Each row was made from one path, in order. Every step used is in the known rows, and no mark comes twice. Write each row's path.
Each row is shifted at random along 3 fixed directions that mean nothing.
Known rows
pefus, rerab, dekizil, mave, lave, sevema, mifa: [ 120  240 -149   53   25  117 -221  209  338 -185  -94  -58   29   76
  108   61  296 -123  124 -134  104    9  284  182  155  -23  117 -219
  203 -324  306   46 -211  249  241 -147 -260 -202  208 -298   25  -81
 -163 -234 -198   24  299 -369  244]
kade, sevema, rerab, pefus, zofona, dekizil, dotig: [ -36  206   15 -328  -57 -100   67  -90 -101  -44 -133  -28  -45    6
 -177  -71  -22  202  375 -233  117   45   98  150  -56  104  133 -182
  177 -152   42  204 -120 -101  -68 -262 -327 -102 -115 -107    4  -21
 -139 -161  -89  -19  -29 -182  149]
dotig, pefus, zofona, dekizil, mave: [ 224  200   58 -586  -18 -490 -162   42   43  -24 -180   -1 -355 -113
  109 -337  152  -86  134  -11  264  148  220  103  233   46   58 -250
  277 -245  217  120  201  130 -102 -211 -331  -20  -17   30   40  147
  154 -279    8 -121 -151 -389   39]
lave, sevema, mifa, rusov, rerab, pefus, zofona, kade, mave, dekizil: [-297  172   65   18 -116 -135  -53  101 -243   91   44  -86  -55   77
 -115  -50  201   65  193  -52  -24  -65  -86   53 -342  227   37 -408
  139   13   54  323 -148  252 -113 -128  -39   59 -298  -81   69  135
 -413  -17  -29   72 -167 -142  -89]
mifa, rerab, dekizil, mave: [  98   42   41  -52   63 -236   53   29  -66  -37  -65    5  139  -25
 -123   -1  120  -41    3   89   91  119   37   34   44  -22   41   77
  -14  123  132  -36  -46   87   48 -188  -30  -35  -15  -59   11  124
  -89   32  -66  -23   28  -32  -14]
kade, sevema, lave, dekizil, zofona: [-265  -40  302   -4 -511 -184  -66   91 -430  288  -12  -51 -171   -2
 -181  118  175   21  112  229 -444   75 -406 -125 -586  435 -118 -501
  -37   68  -51  134 -215  158  -95    5   73 -152 -376   33   19  364
 -419   10  141   86 -553  153 -377]
pefus, dotig, zofona, kade, sevema, lave, dekizil: [   7   18  -89   96  -89  193   61  -58   84  114  228  -34 -141  -39
  113  118 -273  118 -155  -26  -60  -39   71 -119  -88  -69  -46   38
  -45   71 -282 -143   43 -305  -35  275  185  212   37   98   35 -172
  258   57   98   45    0  146   39]
sevema, lave, dekizil, pefus, dotig, zofona: [  -6   68  186 -172 -142   24  213  -31 -309  226  134   44 -248  -90
   58  -88 -172  177  -94  -56  -63  265   30 -218   58   65 -192 -197
  -93  355 -274 -139  284 -191 -123  263  103   64 -208  196   54  119
  144  -62  211   68 -319  129  -86]
dekizil, zofona, mave, kade, sevema, lave, mifa: [  86  -58  -97 -137 -312 -124 -434  192  479 -202 -339  -42   64   46
  182  114  403 -337  290  272   92  -77 -183  295 -350  215  128  -55
  268 -797  332  138 -279  302  -68 -325 -372 -100   36 -238  -95  173
 -260   34 -209 -263  130 -243   -7]
lave, sevema, mifa, rerab: [-227  -93   31  482  131  411  260  -37 -148   14  347   30  322  212
 -275  161  -44   47   -2  -86 -150   77  -63 -157  -56  -19  -77  -58
 -229  380  -92  -66 -107  132   89  209  320 -143   -9 -105   -8 -101
 -230  147  -82   39   95  233   29]
rerab, dekizil, zofona, mave, lave: [ 168 -430  -82  127    5  372   52 -124   97  100   83   68  111  -80
  306   -5 -267  -76 -390  246   -8   69  -55 -214  131 -333 -176  500
 -308   -1 -209 -411  287 -310   -6  358  447   53  268  285  -35  -30
  825  167  305   14  128  405  -55]
dekizil, zofona, kade, sevema: [  48 -463 -164  377  121  589   99 -253  136   41  341   84  194   23
   67  176 -511  -32 -298  141 -179 -209 -176 -244  -24 -318  -97  567
 -327   37 -264 -334   77 -384  -98  431  527   99  323  208 -162 -308
  601  309  152  -55  199  488  -24]
pefus, zofona, kade, mave, lave, dekizil, dotig: [ 273 -137 -117 -229 -112 -149 -268   51  450  -88 -214   24  -56  -96
  212   97  128 -114   10  320  165  -17  -32  100 -188  -12  -44   74
   81 -512   56 -106   81 -162 -208 -147 -232  157   45   10  -48   96
  430  -12   71 -120   39  -86  -64]
lave, sevema, mifa, rerab, pefus, dotig, dekizil: [ -51  281   52 -175  148   -5  189    5  -70 -178  -93  -36  178   97
 -154   18  224  130  423 -325  248  153  175  255   33  116  154 -271
  147  -14  141  243  -74  158  107 -404 -476 -207  -74 -297   39  -24
 -640 -164 -226   25  100 -276  268]
lave, mifa, rusov, rerab, dekizil, zofona: [ -15  188   -6  207  171 -279   74   79 -199  -60   -3   17  -53   -5
 -228 -197   59   30  -83 -166  156  133  138   53  305  -18  -18  -29
   26  403  118   49  -70  152   73  -95   50  -89 -102 -117  100   92
 -224  -49 -136  -60   73 -181  141]
mave, kade, lave, sevema, mifa, rusov, rerab, pefus, dotig: [-123  235 -172  436  180  360   12  111  164 -171  257  -92  177  207
 -157   -5   18   87   64 -393   49  -66  311   58  163  -27   64  -46
  134  170   69  101 -266  -37  115  164   12   12  -51 -251   45 -153
 -491   18 -265   37  346 -189  324]
mifa, sevema, lave, dekizil, zofona, mave, kade, rerab, rusov: [-122  137  -62  109 -187  -49 -141  119  102  127   15  -69  -84  -11
  240    3  -13  -58  -24   33 -158  -72  -28   41  -47   20  117  -10
  167   21   24   48 -137   54   36  209  149  214  -97  -60   56   64
  -46    5  -10  -43   26  -19  -58]
rerab, pefus, zofona, kade: [  17   53   11  -65   94  -59  -55  -10 -163   46  157  -18  -51  -33
   69 -141 -179   50  -69 -116  -13  -58  150 -145   30  -92   46  -47
   23  102   57   66  -44 -185  -45   61  128   59   24    1  -52  -53
 -107  -84   39   34   31  -57   80]
pefus, rerab, dekizil, mave: [  95  296  103 -305  -91 -460 -178  156 -139   34 -181  -35 -177   -4
 -196  -63  287  -48  181   42  -46  -29   94    4   60  155   48 -343
  176   41  287  147 -178  201   71 -269 -147 -165  -74 -167  -12  167
 -310 -196  -28   40 -157 -314  -57]
kade, lave, mifa, rerab, pefus: [-164  134  113   80  -78 -189  -88  191 -102 -155 -131  -74  179  104
 -264   37  378  -68  226 -124   44   73  -70  135 -344  333    9 -440
   94  -26  327  278 -318  341   89 -331 -276 -362 -182 -329  -52  163
 -799  -81 -249  -24  -48 -231   -6]
rusov, rerab, pefus, zofona, mave, dekizil, dotig: [ -20 -251  160 -282 -105  -37  141 -113 -414  227  -79   87  -87  -22
 -118 -103 -119  216  -37   53 -152   29 -203 -154   -5   25 -186   77
 -215  180 -265  -65  244 -171 -256   77  176   56 -174  358  -15  228
  426   51  282  118 -346  268 -254]
mave, dekizil, dotig, zofona, kade: [ 109 -438    5 -172    3  144   93 -224  -16   95  -94  139    2  -50
  157  107 -213   36 -145  310  -23  -72 -382 -118  -18 -134 -145  425
 -257  -40 -325 -236  357 -275 -299   65  135   -4  111  324 -106    3
  692  169  279    9 -164  377 -191]
mave, lave, sevema, mifa, rusov, rerab, pefus, zofona: [-354 -328  219  212  -74  181  136  -42 -537   57  -40   13  330  134
 -236  134  117  -27  144  -23 -244  -46 -496   10 -295  177  -87 -196
 -282  127  -70  208 -133  236   44 -133  172 -223 -159  -15  -99  147
 -549  191  112  101 -108  271 -183]
dekizil, dotig, pefus, rerab, rusov, mifa, sevema: [-120  111  125  150  342   18  220 -116 -314   54  185   36 -108   98
 -383 -121 -103   33  -80 -213 -290 -203    9 -236  433   25  -20 -152
 -114  519    8  124  101  121  225  172  141 -191   82   36   15 -238
 -275 -137   37  191 -128   21   18]
mave, zofona, kade, lave, mifa: [   7 -114 -202  463    7  349 -191   64  309  -26  279  -11  -56   96
  159  -23 -155  -13 -327  -21   -6  -38  123 -171   -7 -152 -147  127
  -38   19  -45 -231  -62 -133  -51  433  343  -14  136    3  -16 -124
  360   43  -50  -96  156   53   65]
pefus, dotig, rerab, dekizil: [  91   48  146 -481  -79 -370   17  -22 -196  -86 -356   17   89   66
 -453   92  256   13  421  179   62  -71 -188   59  -66  167  -24 -127
   13  -40  172  143  -83   -7   -5 -589 -351 -304  -71 -187 -112  120
 -512  -30   26  -70 -162 -113 -100]
sevema, lave, mifa, rusov, rerab, dekizil, pefus, dotig, zofona: [ 185   28  -35 -158  215  -38  255 -109   23 -268 -246   53  189  -57
 -134  -76   16   -1   93 -119  456  190   32  229  293  -79  -18  233
  -39   43   -8  -43  199   39   64 -374 -333   23   50 -109    9  -93
 -139  104  -95 -207  265  -84  232]
zofona, kade, mave, lave, dekizil, pefus, rerab, rusov: [-125  174   80  -72 -211 -155 -279  171  -31  126  -54  -35 -330    3
   16  -43  186 -145   85  111 -236 -253 -125 -111 -237  223 -103 -476
  150  -11  122  193  -50  151  -80  169   21 -159 -124  -41  -95   84
  -29 -174  106  103 -288 -168 -253]
rusov, mifa, lave, sevema, rerab, dekizil, dotig, pefus, zofona, mave, kade: [ 104  197 -102 -162   62 -189   51   60  151  -31  -66  -27  -20 -145
  137  -37   20   52    1 -127   84   84  336  134  138  -50  221  157
  152 -328   30  -59  -34   31   86 -112 -250  237   78   28  132  -83
  -75  -69 -152   74  177 -134  166]
rusov, rerab, pefus, dotig, dekizil, mave, zofona, kade: [ -20 -169  289 -713 -326 -567 -161  -34 -399  134 -487   19 -151  -76
   -8   -9  250   55  384  108 -125 -170 -452  193 -431  290   51  -81
   72 -327   -9  284  -15  117 -292 -528 -270  -98 -290  190 -120  433
 -140   12  139   29 -536   -9 -388]
dekizil, pefus, dotig, zofona, kade: [  36  575  186 -609 -133 -849 -334  204 -177   65 -121  -46 -644  -62
  -14 -336  304   44  372 -273   21  -65  298   58   74  335  155 -654
  518 -131  316  429 -110  171 -145 -283 -420 -175 -326  -67   22  252
 -488 -446 -173   68 -419 -659   24]
mifa, rerab, dekizil, dotig: [ 157  173   51 -191  115 -343   59   11  -24 -155 -181    9  129   14
 -306  -23  232   70  229    3  164  106  103  125   95   89   83    5
   97   52  202   65 -127   43    1 -430 -371 -157  -93 -168   38  127
 -339  -79 -193  -25   12 -204   85]
mifa, sevema, lave, dekizil, zofona, kade, mave: [ 162  257 -159   48   32 -102 -158  148  488  -36  236 -103  -59 -105
  288   28   -7  -83 -207   81  150   84  384    2  -87  -54  157    2
  258 -189  165  -71 -153  -27   70   76 -120  434   33 -105  164 -105
   78  -92 -172  -78  169 -222  111]
dekizil, pefus, zofona, kade, mave, lave, mifa, rerab: [-220 -347  174  -93 -321    7  -80   26 -212  170  -45   52   -5  -15
  -66  149  122 -161  130  165 -231 -147 -490  -73 -562  237 -217 -246
 -187 -231  -85   33   41  220 -231   43  250 -104 -218  173 -224  153
   68  214  200   15 -317  261 -416]
dotig, pefus, rerab, rusov, mifa, lave, dekizil, mave, kade, zofona: [  24  287   83 -114 -104 -500 -289  212   10   22 -210  -49 -245  -99
  146  -70  260 -131  -74  133 -113  -58   47   44   20  178  100 -255
  261  -49  292  180    4  253   86 -137 -262   12  -42  -84   93  188
 -346 -172  -72   19 -182 -299 -124]
dekizil, zofona, mave, lave, sevema, mifa: [  56   -7  -89  111  -49  102 -266  160  356 -109  -31   -4  -25   76
  294  -31  233 -192   30   13   85   81  133   96   43  -16   57 -120
  145 -415  204   23  -62  218   86   28  -94 -158  150 -115   26   77
  127 -155 -123  -72  159 -207  131]
kade, sevema, lave, mifa: [-103  419 -141  517  -27  121 -147  256  224  -41  391 -124 -235  155
 -216 -129   89  -34 -166 -239  -89  119  432 -173  100  103  -35 -456
  225  211  191   42 -293  146  236  362   88 -102  -29 -285  165 -127
 -353 -205 -303  -38  200 -308  311]
lave, sevema, rerab, rusov: [-330  187   67  361   42  -32  103   40 -263   70  137  -34   61  192
 -289    6   65    5  100 -168 -207   -9  -73 -110 -109  119   54 -335
   42  397   87  226 -219  152  139  104  164 -211 -139 -261   -6  -22
 -560  -67 -101   21   14  -23   58]
mifa, lave, dekizil, pefus, zofona: [ 277  172  189 -556  -54 -731 -226  127   61 -253 -514   10   37 -150
  -37  -19  476 -130  282  311  248  265  -18  319  -99  284  123 -274
  257 -493  470  200 -115  247  -26 -787 -902  -42  -91 -271    3  337
 -696 -177 -219 -189 -120 -456  -76]
pefus, dotig, zofona, dekizil: [ 303  -75   30 -564   76 -338  -34 -176  190 -205 -393   56   67  -11
  -63  -36  174  -37  263  235  382   81  -76  185  122   -6   28  129
   73 -297  121   35  228  -85  -98 -557 -443 -117   75  -79  -40   64
   89  -24   38 -198    6 -159   53]
mifa, rerab, pefus, dotig, dekizil, mave: [  93  110   90 -319  108 -190  176  -36 -168    9 -106   31  -20  -62
  -56  -64   10   80   94 -154  171  129   89   70  202  -23   29   -3
   11  177  -22   30  171  -53    8 -145 -143   -7  -48   31  -14   83
    4  -67   25   33  -63  -69   66]
rerab, sevema, lave, dekizil, zofona, kade: [ 126  271 -263  351  188  244  -61   87  398    0  391  -65 -208 -106
  356 -107 -334   42 -486 -215   93   36  569 -119  359 -278  126  188
  147  205  -20 -196 -112 -276  161  471  137  479  219   12  190 -335
  395 -190 -140   22  297 -111  311]
rusov, rerab, pefus, zofona, dekizil, dotig: [ -58  -48  223 -343  -91 -187  154 -115 -510  209   -3   28 -177  -29
 -317 -201 -105  245   88 -130 -176   30  -58 -133   18  115 -121 -142
  -90  284 -166   79  128 -125 -173  -49  104  -55 -276  242   29  172
   85  -70  190  124 -370  101 -137]
rusov, rerab, dekizil, dotig, zofona, mave, lave, mifa: [ -41 -560   47   32 -157  243  203 -114 -222  223  -65  106   25  -53
  102   81 -172  -10 -251  114 -162   -2 -374 -132  -87 -103 -292  331
 -442   88 -429 -291  373  -95 -116  229  498  -96   47  428  -57   79
  768  240  357   94 -131  552 -222]
zofona, mave, kade, lave, mifa, rusov, rerab, dekizil, pefus, dotig: [ 292 -143 -376  232  329  469   71  -84  578 -343    0   50  278   25
   76  -39 -193  -74 -125  -21  457  -12  270  161  445 -406  -81  675
  -78 -118  -79 -340  181 -249  -21  158   39  167  305  -27  -74 -291
  482  268  -97 -213  616   20  296]
rerab, dekizil, mave, zofona: [ 286 -424  -70   -4   61  227   44 -173  138  -77 -124   88  337  -34
  262   62 -140  -37 -195  373  186  162 -172  -16   52 -296  -68  626
 -231 -126  -47 -364  205 -269 -127  -62   64   45  247  117  -58   93
  483  213  137 -197  180  288  -43]
rerab, rusov, mifa, sevema, lave, dekizil: [-180  215  138  392  101 -249   -8   88 -113  -23   84 -105    3   74
 -267  -85  235  -84 -190  152 -206  118   21 -103   -1  177   54 -346
   50  372  202  211 -148  302  364  -41  -38  -64 -110 -227  218   39
 -718 -130 -100   88  -78 -107   16]

Which path is each row?
[ -34 -372 -179  250  -68  242 -169  -62  379 -233 -362   31  351   38
  208  276   49 -281   39  323  192 -188 -519  307 -216  -89   96  448
 -105 -431   13  -32 -187  166   14 -262  -54  123  261 -149 -158 -100
   99  352  -84 -376  367  190  -55]
dekizil, mave, zofona, kade, rerab, sevema, lave, mifa, rusov
[-185  -73    0  161  -40  304   97   20  -81   75   92    0  170  100
   76  137  -75   85   70 -174  -87   11    8  -64 -164  -44   -4  -65
 -126  -21 -148   -2 -111 -134   55  198  195 -112   -3    0  -69  -23
    6   27   41  127  117  154   23]
zofona, mave, lave, sevema, rerab, pefus, dotig
[  42 -284   31 -164 -242  348  103 -138   13   66  -19   52  118  -42
  167  228 -174   47  105  179 -103    5 -309    0 -254   48  -95  219
 -139 -207 -259 -190  128 -290 -272  102  -47   78  -47  173 -127   26
  100  224  159  -24 -105  316 -155]
mave, kade, sevema, lave, dekizil, pefus, dotig, zofona
[-111  458   21  141 -123 -381 -339  266   66   92   72 -138 -253   24
   51  -44  244  -54  -76   -7 -239  -91  227  -12   36  179  190 -407
  359  137  308  237 -261  278  225   36  -23  136 -181 -175  192   96
 -513 -219 -143  109 -119 -356  -25]
pefus, rerab, rusov, mifa, sevema, lave, dekizil, mave, kade, zofona
[-201  -71   93   67 -121 -273 -167   99   -5   91 -115  -31 -150   26
 -188  145  227 -192  -13  326 -335 -319 -353  -50 -263  230  -26 -213
  -12  -56   51  206  -50  219   92  -87    7 -182  -53   42   -4   48
 -168  -60   84  143 -307   46 -307]
zofona, kade, mave, lave, dekizil, dotig, rerab, rusov, mifa, sevema
[-253   31  -30  379   59  168  144    4 -187  224  395  -66  -48 -115
  156   46 -386  162 -398 -249 -237   11  191 -166 -107 -139   60  -25
 -146  308 -240  -68  -78  -79  177  461  532  332  -16  164   83 -211
  179   25  106  264  -39  236  -28]
rusov, mifa, sevema, rerab, pefus, zofona, kade, lave, dekizil, mave
[  44  114  -74  -40   66 -160 -269  124  455 -383 -441  -49  156  114
   87  -19  565 -327  319   65  332   37  -38  490   35   95  212 -189
  314 -561  430  315  -77  518  217 -536 -612 -337  141 -380   15   75
 -280 -196 -295 -181  269 -450  194]
zofona, dekizil, mave, lave, sevema, mifa, rerab, rusov
[ 106  -97 -229  277  179  390   -5  -40  372 -256   87   -6  322   60
  220  -33  -30  -58   -7   -6  333  102  239  165  124 -264   62  353
   18 -226   73 -114   49   23   64  -17  -73   -6  228  -59   71 -133
  218  123 -187 -137  472  -34  226]
kade, zofona, mave, lave, sevema, mifa, rusov, rerab, dekizil, pefus
[  12   50  -23  -25  196  176  307 -214 -153 -133    6   27  108   44
 -227  -74 -130  131  187 -228  200   22   34   97  270  -80   -8  163
  -54  192  -98   36  156  -59   25 -128 -106  -50   32  -20   11 -165
  -94  114  -49  -53  123   20  207]
kade, sevema, mifa, rusov, rerab, dekizil, pefus, dotig, zofona
[ 303 -318 -222  222  329  144   27 -182  350 -242  -30   89  392  -61
  127   57 -184  -12 -304  229  249  -12   41   65  204 -407   86  851
 -203 -113  -24 -350   76 -131   10  -83  109  172  380  111    2 -143
  579  241  -80 -115  355  210   59]
rusov, mifa, rerab, dekizil, mave, zofona, kade
[ 137  170   83 -371  177 -516   42    0 -126 -144 -334   18  -41  -43
 -218 -156  210  -32  193  -51  281   62   19  228  280   54   95  -17
  135  101  145  226   71  119   38 -442 -372  -29  -71 -100    9  169
 -256  -67  -80  -77  -14 -282   87]
mifa, rusov, rerab, pefus, dotig, dekizil, mave
[ -24 -251   51   95 -126  444   50 -134   39   -9   -6   46   99   -9
  224  210 -158  101    8  224  -83   31 -233   12 -238  -41 -118  180
 -176 -271 -259 -171   85 -195 -137   69  -94   27   70  121  -51    2
  148  193   72  -56  -75  266 -134]
mave, zofona, kade, sevema, mifa, lave, dekizil, pefus, dotig
[-156  -33   91 -320  -64   29  170 -153 -189  115  -46  -51   40  -85
   53  160 -163  128  194 -254  -73 -146 -122   84 -293   56  130   -1
   -1 -117 -158  134  -61 -118   44 -124  -23  117  -91   54 -100 -172
 -121   59  122  140 -156  148  -58]
mifa, sevema, rerab, pefus, dotig, dekizil, zofona, kade, lave
[  22 -325  137  -59   99   35  285 -248 -350   80   31  104  198  -76
 -232  -68 -173   67  -86  194  -54   80 -153 -163   61 -119 -134  295
 -376  222 -182 -202  271  -12  -33   18  334   30   35  273  -46    5
  268  239  241   69 -137  398 -203]
rusov, mifa, rerab, dekizil, pefus, zofona, mave
[  20   33 -117 -162   60   84   22 -128   39   32   59   14 -183  -41
  -17  -52 -280  102  110 -311  -60 -287   84   -9  133  -70   97   97
   55  -65  -70   34  -30 -207 -105   85    7  191  108   85  -87 -305
  191  -42  -15  -29   71   13   96]
dekizil, dotig, pefus, zofona, kade, rerab, sevema
[ 120 -211 -190  222  348  373   73 -139  412 -153   55   44  153  -20
  107  147 -174 -144 -247  123   -4 -291  -50  -35  157 -219  -15  349
 -177 -107  -78 -145  212  -78  122  183   22   84  404   77  -47 -419
  444   58   76   67  246  165    7]
zofona, kade, mave, lave, dekizil, dotig, pefus, rerab, rusov, mifa, sevema
[  63    8  -35   -8 -105  -32 -138  137  208  103  129  -33   -5  -71
  387   56   -8  -86 -162  192  -48   79  108   -9  -14  -41   98  121
   92 -127   14 -124 -116  -17  -28  192   78  312  -33   82   87  112
  109   13  -14   18   -6    4  -91]
mifa, sevema, lave, dekizil, zofona, mave, kade
[ -33   65  -72 -155 -106   10  -52  -15  112  -33  -78   28 -125  -57
  172  134  -86  105  214 -206   24 -109   -6  156 -169   48   81  -44
  108 -304 -107   60  -98 -126 -140   19 -196  -42  -17   33  -97  -90
  179  -58  -81   69  -47  -68   -7]
mave, lave, dekizil, pefus, dotig, zofona, kade, sevema, rerab
